Each row of numbers belongs to one of the elements below and depends on some of the facts about them. Some rows are named. Which element is each other row?

There are 5 kinds of fact about the elements: θ, Π, μ, ψ, σ.
mizik: θ goflaben; Π lakera; μ traplel; ψ 547
dustol: θ druko; Π boflo; ψ 547
trotam: θ trotruk; Π moskol; μ venor; ψ 123
lakera: ψ 376
trotruk: θ goflaben, kiskem; ψ 123
plutu: Π putre; μ pluve; ψ 129
rokloruk: Π dedubi; μ skovi; ψ 129
nezefu: θ stotrok, pluve, paster; Π dedubi; ψ 376; σ skovi
fliflun: ψ 129
fidrukal: Π rupi; μ risel; ψ 309; σ risel
rupi: θ lodefu; Π geze; ψ 750
pluve: Π putre; μ guvas; ψ 129; σ nofotris
samur: Π druko; μ klibi; ψ 376
foskufak: Π stotrok; μ skamik; ψ 376; σ skamik
brivi: Π moskol; μ gagu; ψ 309
dedubi: Π plaskis; μ zudrer; ψ 547
goflaben: Π ruro; μ dritas; ψ 129
ruro: Π rotru; ψ 26
staklis: Π klubak; ψ 129; σ drizis
nofotris: Π putre; ψ 123
trabrom: θ dezir; Π fliflun; ψ 750
guklun: Π somo; ψ 309
meza: Π somo; μ guklun; ψ 376
tedra: Π grapame; ψ 750
treskur: Π plaskis; ψ 129
stotrok: Π moskol; μ brivi; ψ 750
zedra: Π geze; μ putre; ψ 309
vugur: Π dezir; μ lufen; ψ 26; σ lufen
vosken: θ gitrum, gagu, grelegruk; Π brivi; μ zudum; ψ 129
gitrum: θ goflaben; Π zedra; ψ 129
tetis: θ druko; Π klemem; μ gigo; ψ 750
vuflanu: θ natar; Π stotrok; μ graroflum; ψ 129
skovi: θ rupi; Π dedubi; μ nezefu; ψ 750
risel: θ kedadrus; Π rupi; ψ 129
graroflum: Π stotrok; μ foskufak; ψ 309
pitapluk: Π brivi; ψ 123
dezir: θ goflaben, klemem, grelegruk; Π moskol; μ trotam; ψ 376
rokligo: Π flustar; μ grelegruk; ψ 129
natar: θ pluve, trotam; Π mizik; μ gritrobron; ψ 129
klemem: θ padri; Π plunam; ψ 750
brusten: θ druko; Π gagu; ψ 129
lodefu: Π grapame; μ broplar; ψ 750
gigo: Π klemem; ψ 129; σ tetis
klenim: Π venor; ψ 129
greki: Π geze; μ rupi; ψ 129
kebrim: Π grapame; μ tedra; ψ 376
drizis: Π klubak; μ rotru; ψ 376
rotru: Π klubak; μ staklis; ψ 129
kedadrus: θ putre, rupi; Π venor; μ klenim; ψ 309
granurul: Π putre; μ nofotris; ψ 129
geze: θ stotrok, plunam; ψ 26
traplel: Π lakera; ψ 123; σ padri
lufen: Π dezir; μ pugis; ψ 129
skamik: Π stotrok; μ tikun; ψ 129; σ tikun
megi: θ plunam; Π flustar; μ rokligo; ψ 129
bretavim: θ vugur; Π druko; μ panam; ψ 376
klibi: θ rupi, draplo; Π druko; μ bretavim; ψ 129; σ samur
dritas: θ lodefu; Π ruro; ψ 123
klolal: ψ 129
mibal: Π mizik; μ natar; ψ 129
gritrobron: Π mizik; μ grizetel; ψ 129; σ grizetel, mibal
kiskem: θ rupi; Π livil; ψ 123
grizetel: Π mizik; ψ 129; σ natar
plaskis: ψ 129
visken: Π dezir; ψ 129
somo: ψ 547
zudum: Π brivi; μ pitapluk; ψ 750
putre: Π geze; μ greki; ψ 26
gatrokli: θ broplar, plunam, kiskem; Π grapame; μ kebrim; ψ 129
broplar: θ trotruk, druko, dritas; Π grapame; μ paster; ψ 547
padri: Π lakera; μ mizik; ψ 123
grapame: Π trotruk; ψ 129
tikun: Π stotrok; ψ 129; σ vuflanu, graroflum
klubak: ψ 123
plunam: ψ 129
venor: Π moskol; μ druko; ψ 129
flustar: ψ 376
livil: Π klolal; ψ 376
moskol: θ zudrer; ψ 376
guvas: Π putre; μ granurul; ψ 26; σ pluve
grelegruk: θ vugur, lodefu; Π flustar; ψ 129; σ rokligo
draplo: θ dustol; Π guklun; ψ 129
gagu: θ broplar, dustol; Π moskol; ψ 750
panam: Π druko; ψ 547
pugis: θ zedra; Π dezir; μ visken; ψ 376
paster: θ stotrok; Π grapame; μ gatrokli; ψ 750
zudrer: θ goflaben; Π plaskis; μ treskur; ψ 309
druko: θ pluve; Π moskol; μ stotrok; ψ 376
boflo: ψ 376
klozel: Π gagu; μ brusten; ψ 750; σ brusten

Known rows:
fliflun: [ -2  -2   7   2  -5  11  -8  14   0  11 -13   2  -9  -4   0 -15   4   7
   1  -7   4]
kebrim: [ -1   4  13 -17  16  10 -47  -7  22  -7 -18  13  14  -3  -1 -11  -1  20
  13  -4  -4]
staklis: [ -7 -16  -3 -14   7 -27  -1   9  30   1   0 -13 -10  37  -3   0  15  -8
  12 -14 -17]
vuflanu: [ -6  10  25  -1 -12  26  22 -13 -22   8  22 -16  -1   7   0   8 -18   0
 -24   0  13]
kedadrus: [  5   2 -10   2  -7   2  11 -11 -30  -9  10  -2   0 -21  -6  -1 -17   0
 -20  19   7]
skamik: [-23  -1  48 -51  27 -11  25 -34  40 -53  13 -41  -7  66   2 -16  14   1
 -25 -90 -24]
mizik: [  6 -11   1  11   1   5  16  16 -23 -13  -1  -4   1 -19  23   2 -12  -9
   1  11  -4]
nofotris: [  1  -6 -15  -8  -8  -3 -51  -6  46  12 -13  22  20   2  -3 -10  12   8
  27   4   1]
lodefu: [  1  -8  -3  -3   1  10   1   8 -45 -14  21  -1   0 -21  -6   2 -23   4
 -12  27   5]
greki: [ -4  15   1   8  -2  -2  -5  12  27   0 -11   2  -4  -7   3  -7  10   4
   9   0  -2]
gitrum: [ -1   0  10   6 -15  -7   4   5  -2 -14   4  -8   8 -20   8  -3  -6   6
   0  14   7]
dedubi: [  7 -10 -19   1   5  19   4 -10  -7   2   4   3 -14 -19   3 -22 -10 -18
  -9   4   7]
graroflum: [ -2  23   1  -4  16  13  23   5  -5 -12   0  -9 -10  -1  -3  -3   2  -7
  -8  -8   3]
tetis: [ -4   0  -5   2   4  18  -1 -18 -24  10  21  -6  -3 -10 -11  29 -13 -11
  -9  18  11]
klozel: [  0 -24 -29 -31  10 -10   6  -9 -16   2  26  -4 -17  27 -16  -4  -5 -32
  -3  -5   1]
plutu: [ -1   7 -11   3 -18  15  -3   0  -1   6   9   0 -11  -5  -8 -17  -2  -6
 -23  20  12]
dezir: [ 14  -8  -6  -5 -11   4  22   9 -43 -12  13   5   2 -20  -3 -10 -12  -1
 -14  10   7]
geze: [ -4   5   8  35 -18   8   1 -26  13  15 -12  -8   5   1   9  11   2  -7
  -2   0  17]
trotam: [  8  10   5  13 -10  -2  26   7  -6   0  11   2   8  -4  10  19 -10   5
  -5  10   1]
pugis: [ -2  22  -3   5  15   7  -2  20  14  -5 -12  11   1   2  -3  -3  11   1
  11  -6   1]

Name these rows:
[-6  8  7 11 28 13 -9 -9 -1  6 -6  5  6 -5  1 33  4  0 11  6 -6]	paster
[ -5   9   0   8 -15  -8  15  17  -4  -6   6  -3   3  -4  13   6  -3 -12
   3  24  -1]	risel
[  2   7  -7   2   6   5  12   3  -7   3 -19   2 -15 -18   2  -5   8 -16
   1   3   1]	guklun
[  0   1  -3  24 -23  -5  19   0   1  -4  -7 -15   0 -16  11 -11   3  -4
  -4   0  15]	putre
[  2   8   1   7   5 -12  10  23  -5 -19  -1   7  18  -8   7   2   6  11
  10   6   2]	bretavim
[  1   6  -4  21   9   6  -3 -11   5   4   5   1   6  -9   4  24  -7   1
  -8   4   4]	dustol
[  2  14 -16   9  19  11   4  28  -9  -1   0   8 -12 -11  -9   4   4   0
  -6   3   0]	zudum
[  6  -1 -12   2 -16  -1  12   4  -9  -6  16   6  -8  -6   2 -17 -14  -1
 -20  21   2]	padri
[ -3  21   7  -7   2   0 -19   2  22   2 -16  16  14   3   3 -16   6  13
  11  -4   1]	visken
[ -3   7   1  14 -16  20   3  -3 -16  15  16   0  -2  -1  -9  13 -14   2
 -17  20  13]	megi
[  3  -5 -19   4  -9  23  -2   0  -8   3   2  -1 -13 -14 -13 -17   5 -12
 -16   2  15]	zedra
[ -3 -27 -28 -15   0 -10  -7  -9  -3   3  26 -14 -22  29 -23  -7   3 -13
 -12 -11   6]	fidrukal
[  1  10  -3   6   0   6   1  24   7  16  -3  -9 -14   3  -3 -10  -3   3
   3   9   7]	rokligo
[  2   4   5 -20   6  14 -40 -19   3  -7 -20  25  30   0   0 -19  12  14
  13 -25   4]	brivi
[  3   5  11  11   5   6  -9 -24   3   4 -12  13  26  -8   2  29   8  16
   9 -18   0]	druko
[  2  -5  -7  -2   3   6   1   7 -33 -28  -4  11   7 -28   8  -7   4  -8
  -3   7  -7]	klemem
[  3  -7   6  26   9   2   3  13  -8  -1   7 -11   2 -11   8  24 -19  10
  -2   9   4]	broplar
[ -1 -19  -2 -16  -4 -31  28  -8  -5   9  24 -24  -6  25  -2  19  -4  -4
  16  -8  -3]	klibi
[ -4 -34 -18 -23  -1 -48 -27 -14  40  20  -2   0  -4  45 -11   1  14   0
  27 -13 -16]	grizetel
[ 12  -3  -5   5  -4  -3  13   3 -21  -9  -1  12  14 -20   3  -1   0   7
  -1  -4   3]	moskol
[  4 -29 -14 -10 -17 -36  16 -12 -15  -1  15 -24 -13  23  -9 -15 -18   0
 -11  -4  10]	vugur
[ -6   0  28   7  -3  -1 -20  -9   6   4 -12  -3  17  -8   5  18  -3  33
  14   3  -5]	gatrokli

The same elements again, as new rows of numbers:
Known rows:
brusten: [-13  19   5   5 -11   3  -4  14 -29  -8 -24 -35  -8   4   5  -9   3]
vosken: [ -1  16  -7   7  12  15  -4   3  -2  -7 -19  -5   3 -24  17  -7   6]
trotruk: [ -8  15   6   3 -10   5  -6   0  -6   0 -15  -8   5   8  -1  -6  -2]
klibi: [  7 -11   4  10  -4  -5  -3  13  -6  -8   6  22   0 -15   2  -9  -2]
paster: [  6   2   9 -24  -1  -8   5 -10   3  -5  12  -7  -6  16   3   4  -5]
grelegruk: [  9 -16   0   0   2   2  -2   3  -3   2   1  28  -4  -6  -2  -3  14]
klolal: [-21  -2   0   9 -10   3  -8  -3  -8 -10  -7 -10   7  11 -12 -11 -14]
mibal: [ -4  -2 -19  30  -1  20   3 -12 -31 -12   4 -13   1   8 -17  42  11]
drizis: [-13   5  -6  -2   0 -18  -1  11   7   7   8 -26  -7  10  -7  25  -8]
treskur: [  7  -3  -9  -4   7  14  -6 -11   8  -5  -1   2  -2   9   5  -8   9]
goflaben: [-37   6   1  23   4  15 -10 -15  -2 -14 -12  -2   4  -5  -2  -8 -20]
stotrok: [ 27  -7 -13 -15 -14  24   1 -26   5  -5 -12   5 -10  17  10 -18   8]
klenim: [-21   1   0  11  -5   7 -11  -1  -8 -10  -7  -3   2   5  -6 -13 -15]
dedubi: [ -5   1  -5   6   2 -23   7  13   3   1  13  18 -11 -16 -11   7  -4]
foskufak: [ 34   7  25   1  23 -26  25 -15  19   9   2  35   3 -24  -4  -8  11]
kebrim: [ 30  -3  -3 -16   9   7  -7  -6   8   8   0   1  -7   1  14  -1  22]
panam: [ 26  -9  -4  -7  -6 -16   4   1  -8   7  13  22 -12  -3  -3  12  16]
ruro: [-14   5   0  20 -13   1  -9   0  15 -10   1   2   4   8   1  -6 -13]
meza: [ -5   5  -1   0   9 -13   4   6  21   2  15 -16   3   7  -4  15 -14]
klubak: [  3   1  -4   5  -5 -14   0  -1  16   8   6 -16  11  19  -7  13  -4]

Name these rows:
[ -5   8  -5  -2  15  -8   3   4  15  11  -7  -6  -3 -11   1  16  -1]	dezir
[  4  11  36 -17  11  18  39   5  -8  34 -40 -34 -20 -67   6  14 -16]	graroflum
[  6 -18   5  15  -4 -10  -5   7   8  -6  35  38  -3   8   2  -9   7]	guvas
[  4  12  37  -3   4  -4  19 -11 -11   9 -23  11  -6 -26  -3 -20   4]	skamik
[-21  25   4  -4  -3   3  -3  29 -22 -10 -16 -32  -1 -13  -6   9 -10]	tetis
[ 29  -3  -1   4   1  16   5 -12  25 -10   6   1  -8  -6  24 -24   6]	nezefu

